Below are the code and all the weights of a small trained network. Each question names an input and a target symbol and asks about switching units off, where a switched-off unit gives its printed mean instead of its output.

import numpy as np


def w(rows, s, z=0):
    codes = np.array(rows[::2]) - 128.0
    scale = np.full(codes.shape[1], s)
    scale[-1] = z or s
    return codes * scale


def softmax(a):
    e = np.exp(a - a.max(-1, keepdims=True))
    return e / e.sum(-1, keepdims=True)


def log_softmax(a):
    a = a - a.max(-1, keepdims=True)
    return a - np.log(np.exp(a).sum(-1, keepdims=True))


def net(x, mask):
    ids = ['αβγδεζθλμξπστω'.index(c) for c in x.split()]
    T = len(ids)
    res = E[ids] + P[:T]
    u = 0
    for l in range(2):
        r = res
        for j in range(3):
            rows = slice(4 * j, 4 * j + 4)
            q, k, v = (r @ M[l][rows].T for M in (Q, K, V))
            z = softmax(np.where(np.tri(T) > 0, q @ k.T / 4**0.5, -1e9)) @ v
            o = O[l][rows]
            res = res + np.where(mask[u + j], z, o[:, -1]) @ o[:, :-1]
        u += 3
    return log_softmax(res[-1] @ U[:, :-1].T + U[:, -1])


Q, K, V, O = {}, {}, {}, {}
E = w([
[125,117,178],'α',
[102,111,165],'β',
[5,120,51],'γ',
[158,175,154],'δ',
[154,38,130],'ε',
[131,103,184],'ζ',
[59,97,78],'θ',
[140,190,157],'λ',
[194,140,186],'μ',
[203,142,143],'ξ',
[49,155,180],'π',
[156,161,136],'σ',
[105,46,149],'τ',
[9,123,167],'ω',
],0.022)
P = w([
[113,121,119],'0',
[130,126,129],'1',
[146,141,113],'2',
[159,137,119],'3',
[158,132,119],'4',
[173,126,141],'5',
[170,115,146],'6',
[254,154,192],'7',
[185,92,152],'8',
[190,105,179],'9',
[193,87,188],'10',
],0.0081)
Q[0] = w([
[178,163,151],'L0H0',
[156,200,14],'L0H0',
[212,38,93],'L0H0',
[140,210,168],'L0H0',
[109,121,249],'L0H1',
[29,142,40],'L0H1',
[204,97,97],'L0H1',
[38,115,116],'L0H1',
[195,74,39],'L0H2',
[160,116,186],'L0H2',
[122,122,194],'L0H2',
[115,98,135],'L0H2',
],0.011)
K[0] = w([
[72,135,79],'L0H0',
[178,175,115],'L0H0',
[155,87,126],'L0H0',
[126,212,170],'L0H0',
[213,99,149],'L0H1',
[38,127,70],'L0H1',
[170,135,44],'L0H1',
[104,254,207],'L0H1',
[179,131,151],'L0H2',
[104,68,140],'L0H2',
[103,89,29],'L0H2',
[124,67,158],'L0H2',
],0.012)
V[0] = w([
[198,179,178],'L0H0',
[254,138,55],'L0H0',
[15,184,37],'L0H0',
[182,102,170],'L0H0',
[152,17,169],'L0H1',
[36,117,238],'L0H1',
[183,95,129],'L0H1',
[129,120,209],'L0H1',
[49,96,96],'L0H2',
[211,215,175],'L0H2',
[131,107,104],'L0H2',
[68,158,141],'L0H2',
],0.0088)
O[0] = w([
[117,161,151,55],'L0H0',
[222,153,254,48],'L0H0',
[73,131,174,132],'L0H0',
[192,212,89,125],'L0H0',
[95,136,20,218],'L0H1',
[65,139,99,164],'L0H1',
[170,194,103,146],'L0H1',
[24,156,134,143],'L0H1',
[90,158,173,211],'L0H2',
[138,158,253,1],'L0H2',
[155,103,151,144],'L0H2',
[108,173,166,148],'L0H2',
],0.0064,0.0058)
Q[1] = w([
[164,197,227],'L1H0',
[122,77,136],'L1H0',
[202,105,86],'L1H0',
[9,37,168],'L1H0',
[166,107,232],'L1H1',
[141,134,99],'L1H1',
[172,167,92],'L1H1',
[171,97,110],'L1H1',
[143,96,38],'L1H2',
[120,89,169],'L1H2',
[123,91,86],'L1H2',
[165,220,133],'L1H2',
],0.012)
K[1] = w([
[141,183,153],'L1H0',
[95,167,62],'L1H0',
[104,147,116],'L1H0',
[115,74,72],'L1H0',
[41,157,133],'L1H1',
[154,180,7],'L1H1',
[160,100,104],'L1H1',
[167,106,147],'L1H1',
[88,117,65],'L1H2',
[117,101,105],'L1H2',
[185,136,47],'L1H2',
[179,87,64],'L1H2',
],0.011)
V[1] = w([
[124,124,204],'L1H0',
[108,191,40],'L1H0',
[67,76,199],'L1H0',
[153,145,137],'L1H0',
[185,130,165],'L1H1',
[153,55,127],'L1H1',
[145,31,128],'L1H1',
[136,162,255],'L1H1',
[162,51,52],'L1H2',
[154,189,89],'L1H2',
[166,175,149],'L1H2',
[68,183,191],'L1H2',
],0.0082)
O[1] = w([
[102,81,75,63],'L1H0',
[77,154,71,208],'L1H0',
[137,149,137,190],'L1H0',
[73,127,34,68],'L1H0',
[153,157,129,103],'L1H1',
[254,170,86,165],'L1H1',
[147,67,7,175],'L1H1',
[138,106,86,11],'L1H1',
[174,35,132,184],'L1H2',
[193,178,220,90],'L1H2',
[84,165,103,26],'L1H2',
[101,187,111,136],'L1H2',
],0.0064,0.012)
U = w([
[101,156,120,39],'α',
[79,87,158,45],'β',
[63,51,117,74],'γ',
[102,192,190,82],'δ',
[192,129,2,162],'ε',
[130,148,83,150],'ζ',
[116,82,88,189],'θ',
[81,180,218,64],'λ',
[150,137,187,184],'μ',
[163,130,215,201],'ξ',
[58,182,76,83],'π',
[101,137,218,254],'σ',
[102,53,91,58],'τ',
[50,138,70,48],'ω',
],0.0089,0.0076)

Each question gives the input, a string of symbols that net reads in full, and the target symbol t.
The units are the heads (4 rows each of Q, K, V and O). Each row of codes is followed by its name. A weight is (code - 128) times the scale printed after its matrix; where a second scale follows, it is the last column's (O and U).
mask holds one flag per head, layer by layer. A switched-off head (its flag False) gives its mean, the last column of its rows in O, instead of its output. The means were averaged over made-up inputs and are rounded, as every weight is.
A unit's drop is (log p(t) with every unit on - log p(t) with that unit switched off) / (log p(t) with every unit on - log p(t) with every unit switched off).
The circuit of an input: a set's keep is (log p(t) with only the set's units on - log p(t) with every unit switched off) / (log p(t) with every unit on - log p(t) with every unit switched off). Starting from all 6 units, units are removed one at a time, each time the one whose removal leaves the highest keep (on an exact tie, the one counted first), for as long as the keep stays at least 0.8.
circuit, biggest first: the units of the circuit, biggest drop first
unit that matters most: the unit with the biggest drop
which heads matter: for each layer, one digit per head in row order, 1 if its drop is at least 0.15 and else 0, layers parted by /
drop of u: that unit's drop, to one decimal
input ε μ μ, target ε: which heads matter => 101 / 100
input ω τ θ, target ω: circuit, biggest first => [L0H1 L0H2 L1H2]
input γ θ ε ε σ ε γ ε λ, target ε: circuit, biggest first => [L1H1 L0H2]
input ζ β β ξ σ δ ε ε μ, target ε: unit that matters most => L0H1
input γ π γ ξ ξ σ ε δ, target ε: which heads matter => 011 / 010
input ε π β γ γ τ σ ε σ ζ, target ε: which heads matter => 011 / 010
input α ζ ξ β ε τ, target ε: which heads matter => 101 / 010
input ξ ε π β, target ε: circuit, biggest first => [L0H0 L1H1 L0H2]
input δ μ μ β β θ ε π, target π: which heads matter => 111 / 001
input τ β σ ε π γ θ ξ ω, target ω: circuit, biggest first => [L0H0 L0H1 L1H2]
input γ α τ ζ β ζ θ ω ε λ, target ε: circuit, biggest first => [L1H1 L0H1]
input γ ξ β τ ε, target ε: which heads matter => 100 / 010
input γ γ β γ ω β, target γ: which heads matter => 100 / 010
input γ γ ε π γ β π, target π: circuit, biggest first => [L0H2 L1H2 L0H1]
input ε γ γ, target ε: unit that matters most => L1H1
input α γ ξ γ γ β ε ε β, target ε: circuit, biggest first => [L1H1 L0H1 L0H2]
input ε β α, target ε: circuit, biggest first => [L0H0 L1H1 L0H2]
input γ γ γ, target γ: circuit, biggest first => [L0H0 L0H1]
input ε ε ζ, target ε: drop of L0H0 => 0.2
input ζ β ε α α β ε δ β τ σ, target ε: unit that matters most => L0H0
